Below is a small trained network, with its code and all its weights. Each question gives an input and a class and asks what happens when units are switched off, that is, made to give their printed mean instead of their output.

import numpy as np


def w(rows, s, z=0):
    codes = np.array(rows[::2]) - 128.0
    scale = np.full(codes.shape[1], s)
    scale[-1] = z or s
    return codes * scale


def f(y):
    return y / 2 * (1 + np.tanh(0.7978845608 * (y + 0.044715 * y**3)))


def log_softmax(a):
    a = a - a.max(-1, keepdims=True)
    return a - np.log(np.exp(a).sum(-1, keepdims=True))


def net(x, mask):
    res = np.array(x, float).reshape(1, 7) / 4 @ E
    y = f(res @ A[0][:, :-1].T + A[0][:, -1])
    res = res + np.where(mask, y, B[0][:, -1]) @ B[0][:, :-1]
    return log_softmax(res[-1] @ U[:, :-1].T + U[:, -1])


A, B = {}, {}
E = w([
[2,135,113,142,43],'x0',
[127,23,69,65,198],'x1',
[110,104,172,74,164],'x2',
[52,70,103,221,103],'x3',
[101,207,221,219,242],'x4',
[51,167,138,103,44],'x5',
[102,174,27,123,168],'x6',
],0.0068)
A[0] = w([
[169,160,113,143,66,180],'N0',
[66,123,175,149,117,195],'N1',
[159,156,130,105,88,75],'N2',
[149,129,177,68,184,59],'N3',
[92,179,147,141,75,86],'N4',
[143,76,118,129,100,241],'N5',
[146,114,118,146,93,106],'N6',
[202,160,74,82,126,139],'N7',
[126,83,227,139,109,112],'N8',
[51,178,205,141,48,102],'N9',
[160,245,131,151,229,254],'N10',
[24,134,138,130,154,191],'N11',
[112,79,144,109,113,177],'N12',
[44,187,57,227,158,237],'N13',
[63,118,111,206,165,70],'N14',
[54,71,109,129,107,246],'N15',
[142,90,153,166,159,108],'N16',
[205,112,217,96,157,154],'N17',
[96,141,99,160,180,231],'N18',
[130,179,91,209,111,130],'N19',
[168,131,100,121,81,207],'N20',
[87,191,23,83,68,223],'N21',
[136,152,211,170,154,155],'N22',
[123,88,131,103,33,69],'N23',
[97,29,148,170,93,174],'N24',
[179,136,133,55,133,67],'N25',
[118,88,75,123,157,123],'N26',
],0.011,0.0033)
B[0] = w([
[116,232,212,178,103,175],'N0',
[54,64,99,96,141,187],'N1',
[169,156,202,146,103,146],'N2',
[70,186,143,87,158,181],'N3',
[144,149,109,134,93,180],'N4',
[131,78,207,134,45,178],'N5',
[119,143,177,153,82,137],'N6',
[108,231,151,164,109,195],'N7',
[82,97,171,80,125,176],'N8',
[151,97,178,110,141,230],'N9',
[212,170,44,126,217,254],'N10',
[161,92,64,136,174,196],'N11',
[100,71,157,108,93,163],'N12',
[172,129,11,205,137,238],'N13',
[201,75,126,171,175,178],'N14',
[129,26,118,181,104,213],'N15',
[113,56,174,85,222,153],'N16',
[79,143,192,52,174,224],'N17',
[183,161,33,188,158,177],'N18',
[225,140,125,160,113,180],'N19',
[103,191,205,154,56,175],'N20',
[209,182,184,217,56,233],'N21',
[98,114,86,9,174,200],'N22',
[109,131,253,97,122,192],'N23',
[52,57,151,63,78,191],'N24',
[72,125,200,118,175,179],'N25',
[198,122,98,141,136,165],'N26',
],0.0059,0.0093)
U = w([
[79,26,182,59,89,254],'0',
[143,211,233,122,34,114],'1',
[110,201,182,2,245,41],'2',
[194,192,65,183,145,148],'3',
],0.0068,0.002)

Each question gives the input, the list of numbers given to net, and the class t.
The units are the neurons (one row each of A and B). Each row of codes is followed by its name. A weight is (code - 128) times the scale printed after its matrix; where a second scale follows, it is the last column's (A, B and U).
mask holds one flag per neuron, in row order. A switched-off neuron (its flag False) gives its mean, the last column of its row in B, instead of its output. The means were averaged over made-up inputs and are rounded, as every weight is.
A unit's drop is (log p(t) with every unit on - log p(t) with that unit switched off) / (log p(t) with every unit on - log p(t) with every unit switched off).
The circuit of an input: a set's keep is (log p(t) with only the set's units on - log p(t) with every unit switched off) / (log p(t) with every unit on - log p(t) with every unit switched off). Starting from the 12 units with the biggest drops (on a tie, the unit counted first), units are removed one at a time, each time the one whose removal leaves the highest keep (on an exact tie, the one counted first), for as long as the keep stays at least 0.8.
units of the circuit, in order: the units of the circuit, biggest drop first
top k neurons: the k neurons with the biggest drops, biggest first
drop of u: that unit's drop, to one decimal
input [8,-1,-2,4,0,4,4], class 3: units of the circuit, in order : [N13]
input [6,6,6,-7,-1,-5,8], class 3: top 2 neurons : [N17 N21]
input [-4,-5,0,5,-2,-2,-6], class 0: units of the circuit, in order : [N21 N7 N10]
input [-1,-2,-4,6,-8,1,-4], class 1: units of the circuit, in order : [N0 N20]
input [6,1,-2,-4,-7,2,-8], class 1: units of the circuit, in order : [N21 N20]
input [4,2,2,8,6,8,0], class 3: top 2 neurons : [N13 N18]
input [6,-8,7,-2,5,-8,2], class 3: top 2 neurons : [N13 N10]
input [7,-3,0,8,-7,5,8], class 1: top 3 neurons : [N21 N23 N10]
input [-1,-7,4,-4,-2,-2,-6], class 2: drop of N21 : 0.2
input [2,-1,-5,0,-7,-7,5], class 1: drop of N20 : 0.1
input [7,7,5,-2,2,-3,7], class 3: drop of N21 : 0.0
